In the rows, zero is written as 128.
Each row of numbers belongs to one of the elements below and depends on some of the facts about them. Some rows are named. Which element is each other row?

How the elements are related:
baklor (Θ kluska) (τ skuvu)
balim (δ grugrak plarem potunom) (Θ klubru) (τ plituk)
beflo (δ sitisto zafledul gubil zaru) (Θ grabevol) (τ koze)
bemi (Θ dragre) (Φ tugru) (τ plituk)
bibrun (δ rudak mosoflu duskul) (Θ dasurok) (Φ fliplu) (τ koze)
biklu (τ nesen)
bradukla (δ modonin brotrovun) (Θ rugrafa) (τ trestape)
brotrovun (Θ gevu) (τ skime)
brufigas (Θ kliflok) (τ grepo)
buzo (Θ potunom) (τ dogul)
dabaple (Θ lifla) (τ bripir)
dasurok (Θ ligron) (τ koze)
ditrustak (Θ flekloras) (τ bripir)
dragre (Θ vegres) (τ plituk)
draku (Θ trudur) (τ baklor)
dredi (δ taki) (Θ brufigas) (τ grepo)
driga (τ trestape)
drogak (Θ balim) (τ plituk)
droklun (Θ kleflur) (τ kluska)
drubrek (Θ skebran) (τ vegres)
drudrun (Θ geklem) (τ plituk)
drustoplo (δ zafledul riples dogul) (τ skime)
duskul (Θ skagi) (Φ balim) (τ peste)
fason (δ tiklekur skurami zaru dogul) (Θ tromu) (τ dragre)
fazaga (Θ refletrer) (τ galo)
febrim (Θ bibrun) (Φ vegres) (τ koze)
fladil (δ draku trumon riples driga zabru) (Θ tugo) (τ dabes)
fledak (δ mevin mosoflu) (Φ riples) (τ gebrem)
fledel (δ dragre traki patar gebrem trebaplor) (Θ kinus) (τ klilik)
flekloras (δ drudrun guskimo tofak gubil) (Θ skime) (τ bripir)
fletasko (δ nabro) (τ plarem)
fliplu (δ giplel) (Θ klile) (Φ geklem) (τ trestape)
fliskade (Θ suvem) (Φ flekloras) (τ nesen)
flobro (τ bripir)
flodras (Θ grevuk) (Φ geklem) (τ peste)
flutra (δ fazaga nesen skopam giplel) (Φ mosoflu) (τ baklor)
foflaser (δ tofak rege zedal febrim plituk trumon mumen) (τ klilik)
fumal (Θ lukel) (τ dragre)
funul (δ brufigas skobrador) (τ sede)
galo (Θ morotrik) (τ plezo)
gasamen (τ foflaser)
gebrem (τ zafledul)
geklem (Θ drogak) (τ plituk)
geske (δ geklem gezosta) (Θ rege) (Φ flekloras) (τ galo)
gevu (Θ drustoplo) (τ skime)
gezosta (Θ nesen) (τ zedal)
giplel (Θ lagrubis) (τ plezo)
grabevol (τ koze)
gragri (δ tukos) (Θ vugugen) (τ balim)
gragril (Θ grurim) (τ dragre)
grepo (Θ peste) (τ zafledul)
grevuk (Φ potunom) (τ peste)
grube (δ grepo modonin skikotre gasamen zabru) (Φ flekloras) (τ gezosta)
grugrak (Θ sitisto) (Φ tugo) (τ stezal)
grurim (δ grabevol rugrafa rege draku) (Θ fason) (τ dragre)
gubil (Θ geske) (Φ galo) (τ galo)
guskimo (Θ dredi) (Φ plidek) (τ grepo)
kadal (δ rudak grepo biklu traki visal) (Θ vuston) (τ zafledul)
kinus (δ tugo geklem) (Θ foflaser) (τ klilik)
klakiskim (Θ leflo) (τ gebrem)
klales (δ grepo) (Θ tukos) (τ treki)
kleflur (τ kluska)
klidin (δ dabes tukos ditrustak gubil) (Θ gragril) (Φ flekloras) (τ dragre)
kliflok (δ rugrafa nabim) (τ grepo)
klile (Θ bradukla) (Φ flekloras) (τ trestape)
klilik (δ brotrovun)
klubru (Θ kuvu) (τ plituk)
kluska (δ treki) (τ skuvu)
koze (τ plezo)
kuvu (Θ bemi) (τ plituk)
lagrubis (δ galo poder) (Θ koze) (τ plezo)
leflo (Θ fledak) (Φ droklun) (τ gebrem)
lifla (δ leflo) (Θ skobrador) (Φ klilik) (τ bripir)
ligron (Θ zabru) (τ koze)
lukel (Θ klidin) (τ dragre)
mevin (τ riples)
modonin (τ ditrustak)
morotrik (Θ sede) (τ plezo)
mosoflu (Θ taki) (τ sede)
mumen (Θ fliskade) (τ nesen)
nabim (τ poder)
nabro (Θ klales) (τ treki)
nesen (Θ zuzoplun) (τ zedal)
nezaron (Θ fazaga) (Φ mosoflu) (τ galo)
paniskin (Θ stobi) (Φ voku) (τ tugo)
parom (δ gragril drogak vogrudur fumal) (τ balim)
patar (Θ gubil) (τ galo)
pesta (Θ nabim) (Φ voku) (τ poder)
peste (δ lukel draku vuston skurami) (Θ poder) (τ zafledul)
pigu (Θ tizo) (τ balim)
plarem (Θ flobro) (τ bripir)
plezo (δ patar mumen vuston zaru)
plidek (Φ dragre) (τ flekloras)
plipar (δ zudra) (Θ flodras) (τ peste)
plopek (δ brotrovun) (Θ gragri) (τ balim)
poder (Θ kadal) (τ zafledul)
potunom (Θ treki) (τ dogul)
puflum (δ grabevol grupel poder voku) (τ dragre)
refletrer (Φ grupel) (τ galo)
rege (Θ samil) (τ galo)
regur (δ mevin lukel) (Θ fledel) (τ klilik)
riples (Θ trumon) (τ dabes)
rudak (Θ pesta) (Φ mosoflu) (τ poder)
rugrafa (Θ driga) (τ trestape)
samil (Θ nezaron) (τ galo)
sede (Θ giplel) (τ plezo)
sitisto (Θ tosi) (Φ treki) (τ stezal)
skagi (δ klile trebaplor) (Θ plipar) (τ peste)
skebran (Φ fliskade) (τ vegres)
skikotre (τ potunom)
skime (δ mumen zabru) (Θ dabaple) (τ bripir)
skobrador (Θ plarem) (Φ kuvu) (τ bripir)
skopam (Θ rudak) (τ poder)
skurami (Θ droklun) (Φ plidek) (τ kluska)
stezal (Θ buzo) (τ dogul)
stiple (δ taki) (Θ zatrifon) (Φ galo) (τ zedal)
stobi (τ tugo)
suvem (Θ biklu) (τ nesen)
taki (Θ funul) (τ sede)
tegragi (δ mumen) (Θ grepo) (τ zafledul)
tiklekur (Θ parom) (Φ droklun) (τ balim)
tizo (Θ tiklekur) (Φ flekloras) (τ balim)
tofak (Θ vetre) (τ treki)
tosi (δ bemi zaru) (τ stezal)
traki (Θ mevin) (τ riples)
trebaplor (Φ mosoflu) (τ voku)
treki (τ dogul)
trestape (Θ baklor) (τ skuvu)
tromu (δ modonin vegres stezal) (Θ puflum) (τ dragre)
trudur (δ rudak skebran nabim) (Θ flutra) (τ baklor)
trumon (τ dabes)
tugo (Θ riples) (τ dabes)
tugru (Θ grube) (τ gezosta)
tukos (Θ tofak) (τ treki)
vegres (τ plituk)
vetre (δ refletrer) (Φ koze) (τ treki)
visal (Θ febrim) (Φ galo) (τ koze)
vogrudur (Θ skikotre) (Φ droklun) (τ potunom)
voku (Θ fladil) (τ dabes)
vugugen (δ bemi gebrem) (Θ pigu) (Φ gebrem) (τ balim)
vunuk (δ giplel) (Θ zaru) (τ grupel)
vuston (Θ gebrem) (τ zafledul)
zabru (Θ beflo) (τ koze)
zaru (τ grupel)
zatrifon (Θ gezosta) (Φ kuvu) (τ zedal)
zudra (Θ skurami) (Φ dabes) (τ kluska)
zuzoplun (τ zedal)

Known rows:
144 177 165 124 96 140 151 98 135 72 90 139 210 118 191 110 164 95 133
 116 82 101 99 143 162 106 118 164 164: rudak
113 122 127 116 101 140 127 132 133 125 131 158 101 131 133 140 132 134
 125 147 154 116 132 131 145 113 117 138 131: stobi
136 107 99 95 109 109 108 143 147 150 152 168 86 127 142 149 65 143 120
 116 141 147 153 116 133 141 161 119 115: kluska
108 133 117 141 117 147 113 118 102 105 141 123 162 115 120 121 130 128
 138 151 140 109 131 130 147 124 115 126 139: dabaple
160 103 118 164 145 120 124 155 152 151 151 95 110 124 118 153 122 131
 133 166 146 179 129 89 102 130 152 101 95: gragri
170 154 131 94 137 137 159 166 133 148 102 136 78 147 147 119 130 154
 128 101 123 156 135 113 103 138 142 155 138: driga
152 123 123 124 141 94 116 145 163 147 148 142 144 142 121 142 131 126
 139 129 117 177 131 102 124 133 146 125 111: zatrifon
168 139 140 133 149 93 147 167 142 166 148 93 146 135 117 107 149 148
 149 115 107 166 123 100 74 135 97 143 94: guskimo
94 68 113 185 119 152 116 94 121 95 139 108 137 98 121 126 70 109 116
 187 160 104 131 117 146 124 163 75 121: balim
100 94 129 114 164 137 102 107 127 155 94 89 55 85 73 137 102 142 111
 106 84 69 167 132 105 141 159 111 117: plezo
118 169 118 125 106 155 164 125 82 92 93 157 142 140 169 103 151 131 133
 120 135 100 119 140 160 121 111 163 161: nabim
148 130 100 84 100 100 118 152 147 135 164 153 136 148 145 138 94 150
 120 107 179 165 137 133 110 131 129 115 128: nesen
125 131 127 102 140 126 143 136 145 137 127 82 142 144 75 77 186 144 143
 125 107 130 121 151 54 115 77 152 132: gubil
148 132 129 129 121 107 126 161 155 150 153 166 121 140 140 147 125 140
 134 128 116 160 137 88 139 143 128 145 120: pesta
109 108 147 148 125 116 117 96 118 146 121 185 84 118 136 151 118 130
 117 141 116 94 139 117 169 135 131 149 117: fledak
142 131 139 144 129 111 102 113 123 127 148 115 153 138 116 146 143 113
 137 137 140 126 124 136 131 127 118 112 109: tugru
63 110 130 134 173 178 63 122 122 99 154 146 160 122 84 143 121 104 135
 167 102 113 150 108 159 128 113 112 119: geske
127 155 143 112 118 138 152 123 128 118 77 168 113 142 154 123 146 117
 117 100 119 121 118 152 159 115 129 158 147: skikotre
101 104 147 184 152 134 100 83 84 128 94 123 115 95 124 142 112 102 148
 140 88 65 159 103 177 150 161 112 124: fledel

Which element is each row?
No name comes twice in this set of rows, the named rows included.
121 105 156 144 191 152 96 148 147 151 100 187 67 137 142 159 80 110 95
 115 58 147 155 77 186 161 177 151 101 -> grube
141 130 134 118 122 109 119 104 116 132 112 109 182 139 141 130 99 105
 114 85 142 128 110 146 142 129 130 107 137 -> stezal
139 159 162 111 112 123 143 118 171 97 105 113 148 118 165 119 161 122
 108 114 85 123 97 153 127 99 120 160 145 -> trebaplor
135 108 103 133 105 123 142 114 141 114 136 104 184 160 119 104 108 111
 105 132 176 158 91 158 105 114 115 96 137 -> geklem
133 93 155 156 186 165 105 167 155 146 174 107 85 123 102 146 91 123 114
 170 104 165 148 59 110 145 150 110 89 -> klidin
116 161 125 94 130 179 160 116 99 94 65 103 137 134 128 94 181 135 131
 102 105 98 124 156 122 123 108 146 167 -> zabru
155 149 137 112 178 131 115 173 154 129 134 149 158 165 145 125 127 115
 108 99 104 194 114 105 128 134 134 138 117 -> klile
85 109 122 141 144 173 114 117 101 129 123 102 67 74 81 133 137 155 161
 175 88 53 172 98 123 142 135 121 121 -> beflo
159 171 152 107 112 102 145 93 88 132 95 131 180 147 185 115 130 94 110
 59 113 120 97 156 162 138 110 143 143 -> grepo
135 150 136 108 82 108 147 118 106 137 163 135 150 134 144 106 118 134
 115 95 153 128 116 144 112 124 71 141 118 -> poder

Now the same elements, written a new way:
Some elements and their rows:
135 120 124 139 132 136 126 124 141 145 137 130 131 129 142 131 142 114
 134 127 125 116 114 133 125 126 121 138 140 133 115 146: grurim
129 136 130 120 147 115 119 139 142 129 126 146 134 119 118 132 132 133
 119 123 139 127 118 113 121 117 130 108 128 134 137 122: grabevol
119 107 141 118 135 135 130 128 114 127 117 129 137 112 114 118 92 148
 132 117 128 146 160 127 136 122 137 135 124 140 126 142: rudak
143 102 121 117 123 125 135 142 124 117 116 113 122 139 117 114 121 135
 129 125 126 130 134 138 146 149 139 135 125 126 124 125: fumal
129 131 123 137 137 125 122 129 151 149 137 145 139 126 140 143 140 117
 132 125 131 116 106 125 115 122 115 130 137 134 117 146: parom
141 129 129 136 110 135 134 119 113 138 131 96 123 141 150 139 129 115
 147 137 130 116 123 139 110 128 114 151 128 123 114 148: balim
128 144 138 124 116 124 141 125 111 124 124 110 124 133 121 129 123 139
 132 133 134 123 133 125 115 111 130 130 127 114 127 123: grupel
125 142 135 129 117 122 141 123 117 123 128 106 125 129 125 124 129 132
 136 133 130 121 133 126 116 109 129 129 124 110 128 121: dogul
113 151 104 167 135 133 116 105 157 158 135 137 133 126 155 141 115 126
 125 129 127 133 124 119 147 140 108 129 123 133 112 149: grube
123 132 126 124 138 108 128 140 145 128 127 152 141 124 120 128 128 132
 120 122 135 129 118 119 126 120 126 117 129 127 133 120: skikotre
126 115 126 121 126 141 131 136 119 108 120 113 119 127 115 116 122 132
 124 127 118 143 145 136 141 143 138 133 119 129 124 124: paniskin
124 132 127 125 138 110 126 141 146 128 128 154 141 123 121 130 128 134
 120 124 135 128 118 119 125 121 126 116 130 128 134 118: stobi
135 130 133 118 131 148 125 133 126 99 113 110 105 136 107 118 125 134
 125 123 133 135 153 138 133 121 140 119 121 141 118 123: visal
132 155 131 149 126 155 131 80 113 140 162 96 117 126 143 120 153 73 150
 153 124 97 119 133 114 83 120 122 107 121 142 141: plezo
120 143 138 127 111 135 141 117 94 129 128 125 130 141 116 132 115 146
 130 133 134 128 118 124 124 106 128 132 130 122 139 124: zafledul
126 141 136 130 114 119 134 132 112 121 128 118 132 130 134 129 122 129
 134 133 139 126 125 124 110 114 119 127 119 116 135 120: riples
121 153 139 148 114 125 125 115 129 145 142 125 134 121 161 146 145 116
 138 133 132 114 118 125 97 106 108 130 134 119 125 135: kluska
113 138 121 123 139 136 135 135 138 117 123 129 128 124 106 125 127 133
 122 130 118 136 135 128 126 118 136 124 125 126 115 129: plidek
119 135 119 132 139 124 126 146 146 126 120 135 140 128 118 131 110 141
 122 126 133 141 126 119 125 131 119 126 116 131 115 136: skebran

Rows to name:
No name comes twice in this set of rows, the named rows included.
139 135 127 157 133 153 110 108 140 146 128 108 112 123 149 138 127 138
 127 130 125 134 140 124 154 153 125 128 125 138 116 149 -> geske
130 120 132 134 125 147 122 112 121 143 137 137 122 130 139 134 145 125
 127 127 122 124 116 133 132 130 129 137 148 137 130 138 -> skagi
131 123 126 119 137 139 126 130 121 111 122 115 119 126 114 117 122 126
 126 131 124 139 144 131 139 132 139 119 113 133 131 124 -> febrim
121 120 120 117 137 117 125 143 130 129 131 141 142 117 124 127 138 128
 117 132 113 137 109 121 129 144 132 125 131 118 138 118 -> droklun
122 136 129 148 136 134 122 113 151 146 150 146 139 119 147 130 153 103
 130 130 123 114 107 125 119 105 114 123 133 129 128 139 -> tosi
127 136 139 146 105 154 131 99 88 142 144 120 124 137 149 136 137 118
 140 136 127 121 110 135 115 111 114 143 134 128 138 138 -> peste
143 131 147 113 141 120 109 143 146 112 137 193 126 121 125 167 130 114
 144 144 127 123 142 129 113 178 136 112 118 141 166 110 -> giplel
123 127 119 129 137 129 133 142 141 120 123 127 138 129 116 122 112 132
 128 128 130 136 127 127 130 127 123 129 113 130 118 136 -> bemi
118 132 106 115 133 106 135 124 138 139 121 132 126 133 115 124 119 132
 118 123 124 123 131 125 140 128 139 123 141 125 122 120 -> modonin
143 111 130 117 132 131 127 127 119 115 126 115 115 128 117 111 131 122
 126 128 127 129 136 132 143 135 143 119 122 129 141 118 -> patar

The same elements again, as new rows of numbers:
Named rows:
126 100 128 106 121 123 76 150 157 169 92 134 91 123 87 93 148 146 159
 139 69 144 94 132 162 167 156 104 95 45 132: nabro
131 98 137 115 111 110 114 142 152 154 97 131 104 127 84 120 140 157 137
 156 109 140 99 123 169 167 152 106 95 102 136: draku
116 102 128 125 125 122 99 141 137 116 94 133 101 132 84 134 131 115 105
 132 155 145 118 124 166 176 152 117 131 94 132: trudur
124 100 135 117 117 103 129 158 145 155 91 108 107 95 115 151 147 168
 104 152 113 133 141 132 163 158 160 137 98 97 129: skebran
112 112 123 137 125 125 105 145 138 108 86 133 118 125 114 130 136 92
 106 126 133 144 149 124 160 163 155 134 137 81 128: grurim
128 106 128 127 123 110 122 137 146 153 94 136 114 150 90 155 137 129
 116 149 93 133 118 106 168 160 147 114 105 70 130: driga
120 107 136 119 113 111 103 159 162 197 90 142 107 142 131 91 123 158
 173 168 127 145 119 115 153 195 145 88 113 113 139: galo
105 113 142 138 127 119 107 128 144 154 86 127 114 137 105 126 125 123
 113 157 114 141 129 93 162 179 146 128 134 82 131: samil
127 103 145 132 123 132 98 121 135 132 93 121 108 147 70 123 140 145 110
 160 110 147 101 98 171 161 154 125 120 104 130: droklun
122 105 128 128 126 116 111 138 141 137 94 134 108 142 87 146 133 117
 108 137 121 138 124 113 167 166 149 116 118 79 129: kleflur
141 91 157 160 121 126 186 119 169 213 90 118 100 101 61 142 146 149 137
 216 171 164 136 80 180 149 144 169 69 163 135: leflo
116 115 126 143 137 118 123 128 132 146 88 139 117 168 105 167 130 94
 100 135 112 135 151 99 163 162 145 119 131 57 125: flobro
111 107 148 121 113 115 92 136 149 156 87 126 108 128 100 95 136 154 138
 147 86 139 104 112 162 180 151 102 117 73 136: taki
115 105 157 85 110 108 100 110 168 150 102 114 102 118 94 62 129 164 159
 187 83 134 136 108 159 177 154 104 132 104 132: mosoflu
109 111 140 125 124 124 117 133 141 174 85 127 110 142 111 115 123 142
 133 157 131 147 145 99 161 192 149 105 130 107 131: sede
119 111 128 134 120 120 115 142 144 130 89 133 120 128 113 134 139 111
 121 136 111 139 141 119 161 157 153 130 122 82 128: klubru
129 103 135 121 116 111 120 140 150 156 95 133 109 139 88 135 138 145
 130 151 102 138 113 113 168 163 149 107 102 86 133: tukos
112 104 145 140 132 120 111 132 140 129 87 135 97 145 106 135 141 107
 113 129 165 145 137 130 158 170 149 122 136 77 132: kliflok
129 100 140 122 111 112 128 141 152 158 92 134 108 123 84 135 140 149
 141 150 104 138 108 117 171 168 150 107 92 91 135: sitisto

Which element is each row?
No name comes twice in this set of rows, the named rows included.
109 115 121 139 127 124 109 142 136 109 87 135 118 134 116 136 135 85
 105 124 127 142 155 120 157 159 154 138 141 78 125 -> fason
130 104 156 127 123 115 138 125 151 186 86 137 92 149 117 133 148 155
 169 150 131 142 143 127 156 164 148 99 96 87 134 -> zafledul
122 107 124 114 128 122 119 133 133 152 93 137 98 146 97 149 131 130 124
 139 130 143 142 114 166 173 152 97 117 94 126 -> skuvu
120 113 142 147 112 128 143 126 141 149 80 122 129 114 87 149 149 137
 124 144 67 139 132 95 175 149 153 136 96 79 128 -> tiklekur
122 103 112 154 144 125 160 129 149 174 96 133 104 131 84 165 119 75 88
 185 215 161 171 86 172 162 143 168 120 141 125 -> lifla
109 107 126 133 116 125 111 149 141 111 86 132 112 108 106 126 137 104
 114 123 144 146 139 129 163 168 156 133 129 92 130 -> vugugen
121 114 123 136 124 121 101 139 143 123 92 135 121 147 121 123 137 106
 121 141 104 139 142 115 156 154 152 130 133 82 127 -> kuvu
118 108 132 134 127 118 118 135 140 141 91 133 111 147 99 145 134 115
 112 139 124 138 132 111 165 166 149 117 122 75 131 -> zuzoplun
98 114 140 126 131 129 102 124 133 149 84 128 103 134 116 115 119 127
 118 149 146 152 153 99 158 199 149 114 147 102 128 -> plezo
103 101 119 130 117 112 93 170 140 122 86 152 97 122 105 129 130 95 120
 92 166 145 111 159 163 188 150 96 124 57 136 -> stiple
120 103 135 128 122 117 108 139 144 141 93 131 107 134 94 131 135 127
 123 141 130 141 121 117 164 169 151 113 117 89 132 -> suvem
108 119 117 144 134 126 110 138 134 111 86 136 125 143 123 150 133 73 94
 121 121 139 166 114 158 155 152 143 146 57 123 -> puflum
131 109 128 119 122 120 125 135 143 179 92 136 109 168 112 136 135 149
 152 151 112 142 150 110 163 168 150 92 108 98 127 -> riples
118 99 168 102 110 102 148 110 168 157 94 124 98 105 85 110 144 147 163
 156 106 131 151 130 168 166 152 105 110 73 132 -> rudak
112 105 148 126 118 118 102 134 150 149 89 125 108 122 99 106 129 141
 125 156 124 145 115 108 164 185 151 120 121 103 135 -> morotrik

